What each symbol does to the nodes:
nam w fod
nam m feg
res w nat
res m mut
rak w kel
rak m pib
fos w zuz
fos m bip
sug w mut
sug m nat
gup w tuk
gup m did
vub w suk
vub m les
tuk w gik
tuk m zib
vog w pib
vog m kel
nat w tel
nat m sug
zib w did
zib m tuk
suk w lil
suk m lig
ful w gep
ful m bes
sog w ves
sog m ruz
bes w ked
bes m ful
zil w bal
zil m mis
tad w nam
tad m zam
zam w sog
zam m tad
pib w kep
pib m rak
fod w zib
fod m gik
nub w vog
nub m pab
vos w mis
vos m bal
mis w vub
mis m zil
kel w pab
kel m vog
bip w vos
bip m fos
sef w lav
sef m bok
bab w lig
bab m lil
ked w rak
ked m kep
gep w res
gep m tes
kep w ful
kep m ked
did w bek
did m gup
tes w bes
tes m gep
mut w tes
mut m res
vul w ruz
vul m ves
gik w feg
gik m fod
bal w fos
bal m vos
feg w zam
feg m nam
ves w nov
ves m vul
pab w sef
pab m nub
lav w vul
lav m nov
nov w bok
nov m lav
lil w maz
lil m bab
les w zil
les m vub
bek w bab
bek m maz
bok w nub
bok m sef
tel w bip
tel m zuz
ruz w tad
ruz m sog
zuz w sug
zuz m tel
lig w les
lig m suk
maz w gup
maz m bek

The rows follow the links: the fewer symbols apart two nodes are, the more alike their rows tend to be.

Rows with their nodes:
[ 207,   48,   69, -302,   24,  151,  173,  117, -136,   51,  230,   90,  218,  -12,  -50,  -88,  -78,   38,   44,  -45,  -39,   40,  -23,   89,  214,   40,   50,  -41,  149,   51, -116,   69,    4,   48,   85,    9,  188,  -60,   49,  -42,   16,  -99,  123,  -55,   69, -131]: tad
[ -60,   19, -108,  -48,  118,  -11,   95,  -85,  -32, -122, -132,  -41,   29,  153,   64, -169,  -74,   65, -139,   62,   64, -122,   79,   80,  184,   36,  -77,  138,  -73,   89, -101, -113,   78,   58, -175, -241,  268,   69,   17,  -33, -197,  -64,  314,   81,   47,   55]: sog
[ -86,    7,   42,  149,  -53,  -39,  -97,  -40,   60,  168,  -21,  120, -208,  -55,  -86,  108,   76,  154,  127,  -18, -110,   60,   14,   56, -249,  -88,  -28,    2,  143, -105,   67,  171,   63,   70,  172,  140, -245,  -93,   59,  -78,  113,   61, -268,   -7,  -95,   63]: fos
[ -76,  -13,   33,  167,   51,   21,  -35,  -49,   98,  146,  -65,  104, -165,  -44, -101,  125,   22,  129,   24,  -35, -123,   54,   75,   50, -294,  -95,  -86,   64,   92,  -40,   73,   94,   35,   93,   99,   48, -241,  -33,   99,  -85,  114,   77, -255,  -50,  -86,  132]: bal
[-192,   22,  -57,  134, -148, -251, -224,   -1,  -10,  -58,  -90, -133, -118,   77,  128,  -44,  110, -154,   66,   99,   91,  -79, -144,  -72,  108,   11,  148,  -82, -104, -163,   42,  -53,   -1, -189, -138,  135,  -69,  -56, -181,  117,  -50,   -3,  -10,  102,   -7, -102]: bes
[ -32,  -11,   39,  217,  116,  133,   85, -114,  128,   -7,  -79,   63, -105,  -38,  -79,  128,   10,   93,  -90,  -39,  -51,   56,  193,  -14, -315,  -83, -157,  128,  -30,   84,  115,  -46,   -7,   79,   35, -166, -121,   55,  123,  -77,   42,  101, -170,  -24,  -65,  212]: les
[ -49, -115,  -80,   16,  -32, -197, -262,    8,   26, -152, -195, -147,  -72,  -26,  111,  -75,  -14, -223,  -38,  105,   92, -129, -123, -120,  155,  129,  110,  -74, -264,  -48,   18,  -18, -109,  -77,  -90,   78,  -42,  109, -148,  136,  -61,   15,  134,   63,    1,   11]: rak
[-130,  143,   70,  143, -180,   28,   94,   52,  -28,  117,   84,  -94,  153,   67,  -31,  141,  177,   10,  125,  -78,   12,   31,   16,  -12, -167, -241,  124,    9,  118,  -37,  212,   20,    2,  -60, -146,   56, -111, -231,  -99,  -39,  120,  -49, -165,  -24,  -28, -149]: gep
[-157,   40,   17,  152, -120, -102, -113,   -9,   25,  187,    0,   73, -170,   29,  -75,   88,   77,   90,  164,  -14, -113,   14,  -40,   72, -163, -108,   42,   -7,  157, -139,   32,  145,   78,  -30,   93,  187, -233, -176,   -9,  -46,   98,   44, -246,   13,  -69,  -26]: zuz
[ 141, -162,   -8,  -23,   61,  -42, -219,   57,  112,  -61,   27,   72, -179, -171,    4,   49,  -69, -191,  -39,   45,   -6,   62,  -98, -134,  -82,  150,  -43, -151, -133,  -54,   -8,   -9, -138,  -58,  182,  137, -207,  219,   44,  136,   33,  116, -163,  -27,  -49,  125]: vub
[  38,  -88,  -25,  136,  -11,  -57, -171,   11,  105, -103,  -38,  -93,  -72, -118,   60,  133,   36, -261,  -37,   15,   69,   58,  -74, -185, -104,   41,   -3, -123, -198,  -32,  140, -168, -165, -166,   10,   -1, -199,  170,  -68,  159,   17,  166, -174,  -39,   11,   72]: vos
[  56,  -87,   21,  -35,  147,  144,  104,  -88,   51,   21, -216,   35,   58,  -63,  -65,  -32,  -48,  226, -149,   -8,  -48, -133,  161,   65, -120,  -11,  -75,  183, -118,  187,  -29,   74,   43,  277, -106, -193,  100,   14,   92, -148,   24,   -8,  185,   -3,  -52,  172]: bok

Each walk starts at a row. The symbols on each line, taken left to right, move it on to the next node.
Answer with the node's row; about right is enough.
---
[  45,  -55,  102,  -50,   47,  159,  128,  -11,    4,  150, -110,   71,  121,  -60, -135,   27,  -32,  253,  -17,  -60, -138,  -85,  144,   63, -234,  -74,   -2,  158,    0,  127,   38,  207,   39,  258,  -26,  -74,  -15, -109,   82, -174,  150,  -19,   11,  -36,  -94,   31]
w w w m w m m m -> [ -20,   64,  117,   12, -108,  121,  145,   45,  -39,  201,   36,   -5,  155,   -2,  -90,   97,  100,  201,  126,  -95, -116,  -16,   82,   53, -191, -166,   79,   76,  130,    8,  151,  190,   20,  126,  -16,   14,  -86, -235,   14, -132,  166,  -57, -115,  -52,  -50,  -80]
w w m m m -> [-232,   62,  -71,  157, -167, -271, -186,  -21,  -28,   30,  -29, -114, -140,   86,  107,  -26,  143, -109,  161,   53,   65,  -50, -123,  -34,   80,  -39,  138,  -76,   30, -177,    4,   29,   44, -184,  -56,  202, -116, -135, -168,   86,  -19,    9,  -66,   56,  -31, -139]
---
[  66,  159,   17, -113,   -4,  143,  289,   32, -128,   16,  225,   -1,  249,  147,   -3,  -34,   13,   53,    1,  -74,   39,   99,   83,   85,  177,  -53,  -41,   39,  186,   77,  -34,  -85,   63,   -3,  -42, -105,  247,  -69,   30,  -46,  -42, -151,  113,  -31,  112, -142]
m w m m m -> [ 145,  130,   51, -215,    3,  134,  270,   86, -128,   10,  253,   63,  212,  102,  -19,  -60,  -31,   54,   46,  -79,   18,  103,   33,  112,  174,  -24,    7,   -2,  207,   37,  -74,  -16,   61,    0,   -4,  -46,  226, -109,   50,  -36,  -29, -120,  113,  -47,   99, -138]
m m m w m w w w -> [  -3,  165,   21,  -18,    9,  139,  301,  -34,  -78,  -62,  185,  -68,  229,  166,   15,   -4,    2,   33,  -19,  -73,   96,   91,   93,   59,  113, -101,  -68,   82,  145,   90,   -2, -194,   35,  -52, -143, -203,  251,  -52,   24,  -44,  -95, -124,  113,  -12,  140,  -70]
---
[-101,   38,  -21,  263, -111,  -47,  -79,   -1,   76,  -92,    7, -221,   16,    3,   86,  158,  153, -193,   14,    5,   97,   50,  -26, -155, -102, -119,   53,  -53,  -89,   -7,  213, -196, -111, -232, -127,  -12, -150,   24, -127,  105,   41,   75, -157,   -7,    1,  -43]
w w m m m m w -> [  97, -129,   -2,   65,   25,  -63, -206,   29,   92, -104,  -29,    0, -126, -144,   45,   97,  -30, -222,  -45,   47,   13,   61, -106, -160,  -92,  113,  -40, -112, -172,  -17,   76, -115, -184, -119,  104,   82, -210,  233,    6,  136,   36,  179, -167,  -35,    2,  124]
w m m w m m -> [ 156, -122,   -6,  -63,   68,  -40, -189,   40,   43,   -7,   57,  138, -198, -171,  -16,  -19, -126, -151,   29,   65,  -55,  106, -128,  -60,    2,  212,  -42, -153,  -37,  -92,  -97,   60, -117,  -57,  252,  162, -169,  170,   50,  123,   13,   83, -129,  -50,  -29,  106]
---
[ 125,  -51,  -24, -189,   13,  -41, -130,   82,  -63,   30,  166,  177, -148,  -63,  -38, -105,  -95,  -49,  114,   63,  -39,  133, -164,   63,  187,  166,  -23, -195,  123, -136, -201,  105,   21,  -39,  266,  220,  -14,   90,   41,  101,  -46,   10,  -51,  -21,   22,  -28]
m w w w m w w -> [ 177, -111,  -16, -163,   42,  -47, -189,  101,   42,   10,  104,  201, -178, -124,  -44,  -43, -120,  -83,   53,   56,  -53,  117, -140,  -33,  100,  200,  -43, -187,   38, -111, -151,   79,  -47,  -10,  306,  204, -110,  112,   81,   93,  -13,   69,  -88,  -36,   -9,   49]
w m m m w -> [ -31,   28,  -15,  184,  114,  143,  194,  -99,   81,  -78,  -53,  -72,   45,   61,  -25,  104,    3,   55, -145,  -65,   55,   73,  220,  -44, -192, -128, -202,  139,  -22,  146,   94, -229,   19,   19, -120, -261,   37,   96,   87,  -42,  -72,   21,  -34,   -3,   39,  143]
---
[ -29,  -38,   28,  191,   62,   88,    8,  -81,  107,   51,  -79,   72, -152,  -76,  -91,  137,   -3,  169,  -30,  -21, -104,   49,  133,   10, -334,  -73, -164,   70,   27,   31,  113,   23,   41,   80,   73,  -51, -184,   25,  121,  -91,   72,  111, -219,  -28, -101,  198]
w w w w w m m m -> [-132,  155,   89,  187, -157,   15,   38,   21,  -22,   51,   68, -163,  153,   69,   22,  189,  241,  -76,  106,  -63,   67,   48,   -6,  -76, -125, -216,  115,  -19,   47,  -48,  221,  -58,  -20, -154, -156,   25, -106, -155, -143,    2,   89,   16, -152,   -6,    4, -182]
m m w w w -> [ -51,  -46,  -15,  194,  -41,  -69, -122,    4,   81, -117,  -46, -163,   -4,  -55,   71,  160,  116, -232,   -7,    3,   97,   58,  -43, -175,  -94,  -25,   36,  -82, -180,   -6,  177, -204, -150, -198,  -76,   -2, -195,   94, -105,  159,   30,  131, -171,  -11,   10,   -4]
---
[ -60,   52, -133,  -69,   61,  -53,   75,  -55,  -69, -116,  -23,  -31,  -24,  180,   75, -196,  -49,   34,  -83,   65,   99,  -69,   41,   89,  274,   39,  -72,   57,  -31,   30, -190, -104,  135,  -11, -117, -150,  313,   26,  -19,   -6, -199, -124,  295,   69,   64,   -2]
w w m m m m w -> [  -1,  -55,   -5,  -55,  130,   94,  123, -113,   14,  -43, -201,  -32,   49,  -25,  -18,  -97, -115,  145, -163,   11,   -2, -170,  160,   45,  -61,   30,  -90,  177, -148,  186,  -31,   54,   42,  208, -109, -252,  158,   69,   59, -115,  -66,  -48,  232,   10,  -22,  163]
m m w m w m w w -> [  37,  -59,  100,  -83,  105,  126,  107,  -73,   41,   57, -171,   66,   94,  -88,  -99,    2,  -66,  250,  -75,  -79,  -97, -140,  152,   64, -176,  -31,  -53,  206,  -26,  145,   65,  166,   50,  282,  -44, -140,   23,  -60,  104, -169,   97,    8,  106,  -31,  -91,  115]
---
[ 209, -190,   20, -246,   64,  -16, -158,   71,   -4,  -79,  -86,   54,   37, -181,   18, -102, -144, -135,  -66,   69,  -61, -106, -103,  -66,  108,  216,   81,  -77, -230,   51,  -60,  116, -135,  105,   85,   59,  -10,  132,   -1,   54,   27,   21,  205,  -50,  -46,   39]
w w m m m m w -> [ 239,  -13,   74, -331,   45,  119,   97,  131,  -79,   26,  169,  134,  171,  -53,  -62, -116, -135,   38,   40,  -42,  -45,   26,  -37,   60,  180,  136,   66,  -46,   82,   46, -126,  157,  -15,   80,  155,   51,  141,  -11,   58,  -21,   55,  -87,  129,  -71,   21, -111]
w m w w w m -> [ 232, -167,   34, -336,   92,   48,  -60,  114,  -31,  -13,    5,   88,   76, -169,   -6, -130, -185,  -38,  -59,   31,  -65,  -83,  -97,    6,  145,  196,   78,  -62, -128,   36,  -79,  172, -103,  119,  144,   79,   55,   89,   34,   57,   32,   28,  158,  -55,  -24,   14]
